Below is a small trained network, with its code and all its weights. Each question gives an input and a class and asks what happens when units are switched off, that is, made to give their printed mean instead of their output.

import numpy as np


def w(rows, s, z=0):
    codes = np.array(rows[::2]) - 128.0
    scale = np.full(codes.shape[1], s)
    scale[-1] = z or s
    return codes * scale


def f(y):
    return np.maximum(y, 0)


def log_softmax(a):
    a = a - a.max(-1, keepdims=True)
    return a - np.log(np.exp(a).sum(-1, keepdims=True))


def net(x, mask):
    res = np.array(x, float).reshape(1, 3) / 4 @ E
    y = f(res @ A[0][:, :-1].T + A[0][:, -1])
    res = res + np.where(mask, y, B[0][:, -1]) @ B[0][:, :-1]
    return log_softmax(res[-1] @ U[:, :-1].T + U[:, -1])


A, B = {}, {}
E = w([
[186,250,141,174,224,165],'x0',
[103,166,7,166,117,81],'x1',
[254,45,103,194,77,129],'x2',
],0.0094)
A[0] = w([
[152,57,182,81,103,202,115],'n0',
[38,98,90,54,42,49,251],'n1',
[153,223,191,113,245,159,150],'n2',
[158,46,234,74,94,156,187],'n3',
[103,211,3,164,197,18,125],'n4',
[79,77,120,90,42,61,169],'n5',
[151,55,89,128,53,83,141],'n6',
[2,185,135,50,158,157,216],'n7',
],0.008,0.0032)
B[0] = w([
[134,173,114,155,106,148,194],'n0',
[119,80,137,133,177,132,254],'n1',
[107,45,153,172,177,103,253],'n2',
[179,173,104,140,114,158,227],'n3',
[155,151,128,133,117,185,255],'n4',
[129,74,130,166,148,114,222],'n5',
[121,103,140,153,166,141,209],'n6',
[65,4,174,142,219,94,251],'n7',
],0.013,0.0096)
U = w([
[111,160,129,46,83,109,3],'0',
[133,40,140,145,184,138,201],'1',
[178,251,104,126,82,193,135],'2',
],0.012,0.0025)

Each question gives the input, the list of numbers given to net, and the class t.
The units are the neurons (one row each of A and B). Each row of codes is followed by its name. A weight is (code - 128) times the scale printed after its matrix; where a second scale follows, it is the last column's (A, B and U).
mask holds one flag per neuron, in row order. A switched-off neuron (its flag False) gives its mean, the last column of its row in B, instead of its output. The means were averaged over made-up inputs and are rounded, as every weight is.
A unit's drop is (log p(t) with every unit on - log p(t) with that unit switched off) / (log p(t) with every unit on - log p(t) with every unit switched off).
The circuit of an input: a set's keep is (log p(t) with only the set's units on - log p(t) with every unit switched off) / (log p(t) with every unit on - log p(t) with every unit switched off). Starting from all 8 units, units are removed one at a time, each time the one whose removal leaves the highest keep (on an exact tie, the one counted first), for as long as the keep stays at least 0.8.
circuit, biggest first: the units of the circuit, biggest drop first
unit that matters most: the unit with the biggest drop
top k neurons: the k neurons with the biggest drops, biggest first
drop when u is switched off: that unit's drop, to one decimal
input [6,5,3], class 2: unit that matters most => n7
input [-3,-7,3], class 2: top 2 neurons => [n7; n3]
input [-6,-8,2], class 2: top 4 neurons => [n3; n7; n0; n2]
input [-1,-2,0], class 2: top 2 neurons => [n7; n2]
input [3,3,5], class 2: circuit, biggest first => [n7; n2]
input [-3,-6,5], class 2: top 2 neurons => [n7; n3]
input [1,-4,5], class 2: drop when n7 is switched off => 0.2
input [-2,-4,4], class 2: drop when n7 is switched off => 0.3
input [3,6,3], class 2: drop when n7 is switched off => 0.1
input [3,-6,3], class 2: drop when n0 is switched off => 0.1
